Below is a small trained network, with its code and all its weights. Each question gives an input and a class and asks what happens when units are switched off, that is, made to give their printed mean instead of their output.

import numpy as np


def w(rows, s, z=0):
    codes = np.array(rows[::2]) - 128.0
    scale = np.full(codes.shape[1], s)
    scale[-1] = z or s
    return codes * scale


def norm(h):
    return h / np.sqrt((h * h).mean(-1, keepdims=True) + 1e-5)


def f(y):
    return y / 2 * (1 + np.tanh(0.7978845608 * (y + 0.044715 * y**3)))


def log_softmax(a):
    a = a - a.max(-1, keepdims=True)
    return a - np.log(np.exp(a).sum(-1, keepdims=True))


def net(x, mask):
    res = np.array(x, float).reshape(1, 8) / 4 @ E
    u = 0
    for l in range(2):
        y = f(norm(res) @ A[l][:, :-1].T + A[l][:, -1])
        res = res + np.where(mask[u : u + 13], y, B[l][:, -1]) @ B[l][:, :-1]
        u += 13
    return log_softmax(norm(res)[-1] @ U[:, :-1].T + U[:, -1])


A, B = {}, {}
E = w([
[136,120,128,121,128],'x0',
[135,122,127,121,128],'x1',
[78,182,87,50,13],'x2',
[137,139,128,129,128],'x3',
[202,123,255,155,33],'x4',
[137,131,127,124,127],'x5',
[91,142,206,45,250],'x6',
[104,122,132,139,127],'x7',
],0.0061)
A[0] = w([
[116,119,25,178,139,132],'L0N0',
[85,164,92,96,199,117],'L0N1',
[117,149,234,89,126,115],'L0N2',
[95,141,180,68,63,2],'L0N3',
[97,153,88,57,58,144],'L0N4',
[90,150,168,47,176,115],'L0N5',
[83,161,151,3,100,95],'L0N6',
[143,151,125,167,109,101],'L0N7',
[148,92,111,203,152,192],'L0N8',
[139,97,162,136,145,128],'L0N9',
[127,149,159,112,91,116],'L0N10',
[154,116,197,166,46,111],'L0N11',
[130,112,156,128,145,136],'L0N12',
],0.014,0.0065)
B[0] = w([
[190,104,179,21,89,253],'L0N0',
[143,111,63,196,87,236],'L0N1',
[87,236,151,24,147,227],'L0N2',
[238,182,113,231,174,165],'L0N3',
[27,197,161,124,78,244],'L0N4',
[91,46,74,168,173,235],'L0N5',
[142,13,2,78,170,229],'L0N6',
[117,78,118,142,130,143],'L0N7',
[193,143,109,117,220,249],'L0N8',
[78,174,136,98,167,166],'L0N9',
[168,139,176,176,118,159],'L0N10',
[109,92,49,215,144,255],'L0N11',
[101,152,161,126,157,155],'L0N12',
],0.015,0.0066)
A[1] = w([
[105,138,73,133,170,7],'L1N0',
[84,190,199,98,133,42],'L1N1',
[76,60,103,66,125,122],'L1N2',
[247,111,174,84,181,23],'L1N3',
[183,162,186,111,169,136],'L1N4',
[89,180,99,64,71,175],'L1N5',
[151,77,146,107,96,151],'L1N6',
[186,125,56,119,186,170],'L1N7',
[154,111,102,188,203,158],'L1N8',
[103,151,169,228,99,131],'L1N9',
[124,179,86,148,119,69],'L1N10',
[191,97,91,168,123,144],'L1N11',
[182,39,155,192,164,33],'L1N12',
],0.015,0.0018)
B[1] = w([
[201,82,192,131,94,187],'L1N0',
[100,214,140,74,85,153],'L1N1',
[111,212,160,126,81,179],'L1N2',
[34,66,8,162,76,197],'L1N3',
[78,128,118,99,62,166],'L1N4',
[126,152,169,115,204,173],'L1N5',
[109,107,91,171,173,140],'L1N6',
[159,107,191,234,101,248],'L1N7',
[181,172,172,65,144,227],'L1N8',
[100,64,74,127,78,152],'L1N9',
[131,47,117,83,182,150],'L1N10',
[81,143,151,81,140,188],'L1N11',
[136,192,158,76,179,180],'L1N12',
],0.017,0.012)
U = w([
[102,22,38,174,90,247],'0',
[253,82,202,187,222,15],'1',
[82,195,169,61,139,108],'2',
],0.012,0.0014)

Each question gives the input, the list of numbers given to net, and the class t.
The units are the neurons (one row each of A and B). Each row of codes is followed by its name. A weight is (code - 128) times the scale printed after its matrix; where a second scale follows, it is the last column's (A, B and U).
mask holds one flag per neuron, layer by layer. A switched-off neuron (its flag False) gives its mean, the last column of its row in B, instead of its output. The means were averaged over made-up inputs and are rounded, as every weight is.
A unit's drop is (log p(t) with every unit on - log p(t) with that unit switched off) / (log p(t) with every unit on - log p(t) with every unit switched off).
The circuit of an input: a set's keep is (log p(t) with only the set's units on - log p(t) with every unit switched off) / (log p(t) with every unit on - log p(t) with every unit switched off). Starting from the 12 units with the biggest drops (on a tie, the unit counted first), units are removed one at a time, each time the one whose removal leaves the highest keep (on an exact tie, the one counted first), for as long as the keep stays at least 0.8.
units of the circuit, in order: the units of the circuit, biggest drop first
top k neurons: the k neurons with the biggest drops, biggest first
top k neurons in layer l: the k neurons of layer l with the biggest drops, biggest first
drop when u is switched off: that unit's drop, to one decimal
input [3,5,-6,-5,-6,-7,0,-2], class 0: top 3 neurons => (L1N3 L0N0 L0N11)
input [-4,4,1,6,-3,-4,8,8], class 0: units of the circuit, in order => (L0N1)
input [-5,-7,-2,-2,0,-7,7,6], class 1: top 3 neurons => (L0N4 L0N5 L0N1)
input [7,2,-6,-8,0,1,-4,8], class 0: units of the circuit, in order => (L1N3 L0N5 L0N0)
input [3,4,-1,-3,7,-1,2,6], class 2: top 2 neurons => (L0N2 L0N6)
input [0,5,-3,7,1,-8,1,-8], class 2: top 4 neurons in layer 0 => (L0N6 L0N9 L0N11 L0N0)
input [-1,8,3,3,0,-1,6,-2], class 0: top 3 neurons in layer 0 => (L0N6 L0N5 L0N8)
input [4,1,8,-2,6,-3,0,-2], class 0: top 3 neurons => (L0N4 L0N8 L0N3)
input [4,-4,5,7,2,0,2,2], class 1: top 2 neurons => (L0N3 L0N6)
input [0,8,4,0,0,8,-6,0], class 2: top 2 neurons in layer 1 => (L1N5 L1N3)
input [2,-8,1,-3,0,4,-4,7], class 2: top 3 neurons => (L0N0 L1N7 L0N3)
input [4,-3,0,5,-7,-7,7,5], class 1: top 2 neurons in layer 0 => (L0N4 L0N11)
input [6,-4,5,8,-1,-6,8,0], class 0: top 2 neurons => (L0N6 L0N5)
input [8,8,8,3,8,-3,8,-1], class 1: units of the circuit, in order => (L0N3)
input [1,1,8,0,3,-1,7,-8], class 1: top 3 neurons => (L0N3 L0N6 L1N3)
input [6,-4,-3,1,0,6,-2,2], class 0: drop when L1N3 is switched off => 1.8
input [6,-6,5,8,7,0,5,5], class 1: drop when L0N6 is switched off => 0.9
input [-5,-6,4,4,7,-8,-3,-7], class 0: drop when L0N10 is switched off => 0.0
